Up to rounding, each matrix moves every point onto a flat space through zero. How many dimensions does that space have?
[[ 0.014 -0.114 -0.024]
 [-0.114  0.945  0.198]
 [-0.024  0.198  0.042]]
 -> 1

[[0.042 0.170 0.108]
 [0.170 0.683 0.433]
 [0.108 0.433 0.275]]
 -> 1

[[0.157 0.325 0.163]
 [0.325 0.674 0.337]
 [0.163 0.337 0.169]]
 -> 1

[[ 0.113 -0.180  0.260]
 [-0.180  0.287 -0.415]
 [ 0.260 -0.415  0.600]]
 -> 1

[[ 0.213 -0.082 -0.401]
 [-0.082  0.032  0.155]
 [-0.401  0.155  0.755]]
 -> 1

[[0.664 0.086 0.465]
 [0.086 0.011 0.060]
 [0.465 0.060 0.325]]
 -> 1

[[ 0.702  0.199 -0.412]
 [ 0.199  0.056 -0.117]
 [-0.412 -0.117  0.241]]
 -> 1

[[ 0.885 -0.205  0.245]
 [-0.205  0.048 -0.057]
 [ 0.245 -0.057  0.068]]
 -> 1

[[ 0.738 -0.257  0.356]
 [-0.257  0.747  0.350]
 [ 0.356  0.350  0.515]]
 -> 2

[[ 0.013  0.018 -0.112]
 [ 0.018  0.025 -0.156]
 [-0.112 -0.156  0.961]]
 -> 1

[[0.551 0.049 0.495]
 [0.049 0.004 0.044]
 [0.495 0.044 0.444]]
 -> 1

[[ 0.546 -0.491 -0.083]
 [-0.491  0.469 -0.089]
 [-0.083 -0.089  0.985]]
 -> 2

[[ 0.720 -0.272 -0.357]
 [-0.272  0.735 -0.347]
 [-0.357 -0.347  0.545]]
 -> 2

[[ 0.132  0.204  0.271]
 [ 0.204  0.952 -0.064]
 [ 0.271 -0.064  0.916]]
 -> 2

[[ 0.518 -0.466  0.180]
 [-0.466  0.549  0.174]
 [ 0.180  0.174  0.933]]
 -> 2

[[ 0.692  0.443 -0.129]
 [ 0.443  0.284 -0.082]
 [-0.129 -0.082  0.024]]
 -> 1

[[ 0.024  0.088 -0.125]
 [ 0.088  0.323 -0.459]
 [-0.125 -0.459  0.653]]
 -> 1

[[ 0.164  0.371 -0.008]
 [ 0.371  0.835 -0.017]
 [-0.008 -0.017  0.000]]
 -> 1

[[0.622 0.155 0.459]
 [0.155 0.039 0.115]
 [0.459 0.115 0.339]]
 -> 1

[[ 0.261 -0.070  0.434]
 [-0.070  0.993  0.041]
 [ 0.434  0.041  0.745]]
 -> 2

[[ 0.973 -0.102  0.127]
 [-0.102  0.620  0.475]
 [ 0.127  0.475  0.407]]
 -> 2

[[0.981 0.095 0.099]
 [0.095 0.009 0.010]
 [0.099 0.010 0.010]]
 -> 1

[[ 0.661 -0.402  0.250]
 [-0.402  0.244 -0.152]
 [ 0.250 -0.152  0.094]]
 -> 1

[[ 0.201 -0.273  0.294]
 [-0.273  0.907  0.100]
 [ 0.294  0.100  0.892]]
 -> 2

[[ 0.096  0.294 -0.008]
 [ 0.294  0.904  0.002]
 [-0.008  0.002  1.000]]
 -> 2

[[ 0.490 -0.256 -0.429]
 [-0.256  0.134  0.224]
 [-0.429  0.224  0.376]]
 -> 1

[[ 0.853  0.250 -0.251]
 [ 0.250  0.575  0.426]
 [-0.251  0.426  0.572]]
 -> 2

[[ 0.500 -0.338  0.369]
 [-0.338  0.772  0.249]
 [ 0.369  0.249  0.728]]
 -> 2

[[ 0.578  0.491  0.057]
 [ 0.491  0.429 -0.066]
 [ 0.057 -0.066  0.992]]
 -> 2

[[ 0.018  0.013 -0.131]
 [ 0.013  0.010 -0.100]
 [-0.131 -0.100  0.972]]
 -> 1

[[0.739 0.258 0.356]
 [0.258 0.090 0.124]
 [0.356 0.124 0.171]]
 -> 1

[[0.112 0.267 0.168]
 [0.267 0.637 0.400]
 [0.168 0.400 0.251]]
 -> 1

[[ 0.546 -0.498  0.000]
 [-0.498  0.454  0.000]
 [ 0.000  0.000  1.000]]
 -> 2

[[ 0.721 -0.356 -0.272]
 [-0.356  0.176  0.134]
 [-0.272  0.134  0.103]]
 -> 1

[[ 0.004  0.062 -0.024]
 [ 0.062  0.868 -0.332]
 [-0.024 -0.332  0.127]]
 -> 1

[[ 0.910 -0.242 -0.151]
 [-0.242  0.345 -0.409]
 [-0.151 -0.409  0.745]]
 -> 2

[[ 0.210  0.345 -0.217]
 [ 0.345  0.849  0.095]
 [-0.217  0.095  0.940]]
 -> 2

[[ 0.025 -0.075 -0.137]
 [-0.075  0.222  0.409]
 [-0.137  0.409  0.753]]
 -> 1

[[ 0.180 -0.207  0.324]
 [-0.207  0.948  0.082]
 [ 0.324  0.082  0.872]]
 -> 2

[[ 0.217  0.135 -0.389]
 [ 0.135  0.085 -0.243]
 [-0.389 -0.243  0.699]]
 -> 1

[[ 0.761 -0.393  0.166]
 [-0.393  0.203 -0.085]
 [ 0.166 -0.085  0.036]]
 -> 1

[[ 0.740  0.403  0.172]
 [ 0.403  0.374 -0.267]
 [ 0.172 -0.267  0.886]]
 -> 2

[[ 0.636 -0.070 -0.476]
 [-0.070  0.987 -0.091]
 [-0.476 -0.091  0.377]]
 -> 2

[[ 0.202 -0.050 -0.398]
 [-0.050  0.012  0.099]
 [-0.398  0.099  0.786]]
 -> 1

[[0.500 0.459 0.198]
 [0.459 0.422 0.182]
 [0.198 0.182 0.079]]
 -> 1

[[ 0.881 -0.018  0.324]
 [-0.018  0.997  0.048]
 [ 0.324  0.048  0.122]]
 -> 2

[[0.204 0.172 0.364]
 [0.172 0.145 0.308]
 [0.364 0.308 0.650]]
 -> 1

[[0.178 0.175 0.341]
 [0.175 0.172 0.334]
 [0.341 0.334 0.650]]
 -> 1

[[ 0.001 -0.016 -0.028]
 [-0.016  0.241  0.427]
 [-0.028  0.427  0.758]]
 -> 1

[[ 0.785 -0.405 -0.067]
 [-0.405  0.236 -0.126]
 [-0.067 -0.126  0.979]]
 -> 2

[[ 0.418 -0.105  0.482]
 [-0.105  0.026 -0.121]
 [ 0.482 -0.121  0.555]]
 -> 1

[[ 0.490 -0.360 -0.346]
 [-0.360  0.265  0.255]
 [-0.346  0.255  0.245]]
 -> 1

[[ 0.367 -0.357 -0.324]
 [-0.357  0.799 -0.183]
 [-0.324 -0.183  0.834]]
 -> 2

[[ 0.011 -0.101 -0.012]
 [-0.101  0.975  0.117]
 [-0.012  0.117  0.014]]
 -> 1

[[ 0.439  0.007  0.496]
 [ 0.007  1.000 -0.006]
 [ 0.496 -0.006  0.561]]
 -> 2

[[ 0.258 -0.037  0.436]
 [-0.037  0.005 -0.062]
 [ 0.436 -0.062  0.737]]
 -> 1

[[ 0.373  0.296 -0.383]
 [ 0.296  0.234 -0.303]
 [-0.383 -0.303  0.392]]
 -> 1

[[ 0.725 -0.347 -0.281]
 [-0.347  0.563 -0.355]
 [-0.281 -0.355  0.712]]
 -> 2

[[ 0.048 -0.042 -0.211]
 [-0.042  0.036  0.182]
 [-0.211  0.182  0.915]]
 -> 1

[[ 0.086 -0.211  0.184]
 [-0.211  0.519 -0.453]
 [ 0.184 -0.453  0.395]]
 -> 1

[[ 0.515 -0.124 -0.484]
 [-0.124  0.968 -0.123]
 [-0.484 -0.123  0.516]]
 -> 2

[[ 0.480 -0.062  0.496]
 [-0.062  0.008 -0.064]
 [ 0.496 -0.064  0.512]]
 -> 1

[[ 0.625  0.468 -0.125]
 [ 0.468  0.350 -0.094]
 [-0.125 -0.094  0.025]]
 -> 1

[[ 0.959 -0.184 -0.077]
 [-0.184  0.184 -0.341]
 [-0.077 -0.341  0.857]]
 -> 2

[[ 0.000 -0.015  0.011]
 [-0.015  0.654 -0.475]
 [ 0.011 -0.475  0.346]]
 -> 1

[[ 0.840  0.353 -0.096]
 [ 0.353  0.218  0.213]
 [-0.096  0.213  0.942]]
 -> 2

[[ 0.572  0.359  0.340]
 [ 0.359  0.698 -0.286]
 [ 0.340 -0.286  0.730]]
 -> 2

[[ 0.930 -0.019 -0.255]
 [-0.019  0.000  0.005]
 [-0.255  0.005  0.070]]
 -> 1

[[ 0.937  0.097 -0.223]
 [ 0.097  0.851  0.342]
 [-0.223  0.342  0.212]]
 -> 2

[[ 0.503  0.062 -0.496]
 [ 0.062  0.992  0.062]
 [-0.496  0.062  0.504]]
 -> 2

[[ 0.997 -0.010  0.057]
 [-0.010  0.972  0.164]
 [ 0.057  0.164  0.031]]
 -> 2

[[ 0.941  0.135 -0.192]
 [ 0.135  0.690  0.443]
 [-0.192  0.443  0.369]]
 -> 2

[[ 0.953 -0.194  0.087]
 [-0.194  0.207  0.356]
 [ 0.087  0.356  0.840]]
 -> 2

[[0.444 0.412 0.278]
 [0.412 0.382 0.258]
 [0.278 0.258 0.174]]
 -> 1

[[ 0.920  0.227 -0.149]
 [ 0.227  0.356  0.422]
 [-0.149  0.422  0.724]]
 -> 2

[[ 0.050  0.030 -0.216]
 [ 0.030  0.018 -0.129]
 [-0.216 -0.129  0.932]]
 -> 1

[[ 0.921 -0.208  0.173]
 [-0.208  0.457  0.453]
 [ 0.173  0.453  0.622]]
 -> 2

[[ 0.996 -0.015  0.059]
 [-0.015  0.940  0.237]
 [ 0.059  0.237  0.064]]
 -> 2

[[ 0.190 -0.212 -0.330]
 [-0.212  0.944 -0.086]
 [-0.330 -0.086  0.866]]
 -> 2

[[ 0.014 -0.101  0.059]
 [-0.101  0.735 -0.429]
 [ 0.059 -0.429  0.251]]
 -> 1

[[ 0.008 -0.084  0.034]
 [-0.084  0.854 -0.342]
 [ 0.034 -0.342  0.137]]
 -> 1

[[ 0.677 -0.422  0.202]
 [-0.422  0.449  0.264]
 [ 0.202  0.264  0.874]]
 -> 2

[[ 0.673  0.320  0.343]
 [ 0.320  0.687 -0.336]
 [ 0.343 -0.336  0.640]]
 -> 2

[[ 0.245  0.325  0.281]
 [ 0.325  0.860 -0.121]
 [ 0.281 -0.121  0.895]]
 -> 2

[[ 0.996 -0.030  0.056]
 [-0.030  0.783  0.411]
 [ 0.056  0.411  0.221]]
 -> 2

[[ 0.904 -0.123  0.267]
 [-0.123  0.017 -0.036]
 [ 0.267 -0.036  0.079]]
 -> 1

[[ 0.276  0.228  0.385]
 [ 0.228  0.928 -0.121]
 [ 0.385 -0.121  0.795]]
 -> 2

[[ 0.601  0.059  0.486]
 [ 0.059  0.991 -0.071]
 [ 0.486 -0.071  0.408]]
 -> 2

[[ 0.047 -0.046 -0.207]
 [-0.046  0.044  0.200]
 [-0.207  0.200  0.909]]
 -> 1

[[ 0.004 -0.059  0.000]
 [-0.059  0.996  0.003]
 [ 0.000  0.003  0.000]]
 -> 1

[[ 0.106 -0.111  0.288]
 [-0.111  0.116 -0.301]
 [ 0.288 -0.301  0.777]]
 -> 1

[[0.005 0.059 0.033]
 [0.059 0.762 0.422]
 [0.033 0.422 0.233]]
 -> 1

[[ 0.197  0.117 -0.380]
 [ 0.117  0.983  0.055]
 [-0.380  0.055  0.820]]
 -> 2

[[ 0.356 -0.394 -0.273]
 [-0.394  0.435  0.301]
 [-0.273  0.301  0.209]]
 -> 1

[[0.253 0.096 0.424]
 [0.096 0.036 0.161]
 [0.424 0.161 0.710]]
 -> 1

[[ 0.035  0.013 -0.183]
 [ 0.013  0.005 -0.069]
 [-0.183 -0.069  0.960]]
 -> 1

[[ 0.182 -0.379  0.070]
 [-0.379  0.791 -0.146]
 [ 0.070 -0.146  0.027]]
 -> 1

[[ 0.075 -0.073  0.253]
 [-0.073  0.071 -0.246]
 [ 0.253 -0.246  0.854]]
 -> 1

[[ 0.003 -0.031 -0.042]
 [-0.031  0.348  0.475]
 [-0.042  0.475  0.649]]
 -> 1

[[ 0.993 -0.042  0.072]
 [-0.042  0.749  0.432]
 [ 0.072  0.432  0.258]]
 -> 2

[[ 0.670  0.370  0.291]
 [ 0.370  0.586 -0.325]
 [ 0.291 -0.325  0.744]]
 -> 2

[[ 0.227 -0.418  0.033]
 [-0.418  0.774  0.018]
 [ 0.033  0.018  0.999]]
 -> 2

[[ 0.346  0.285 -0.381]
 [ 0.285  0.235 -0.314]
 [-0.381 -0.314  0.420]]
 -> 1

[[ 0.563 -0.496  0.021]
 [-0.496  0.436 -0.018]
 [ 0.021 -0.018  0.001]]
 -> 1

[[ 0.047 -0.123  0.172]
 [-0.123  0.984  0.022]
 [ 0.172  0.022  0.969]]
 -> 2
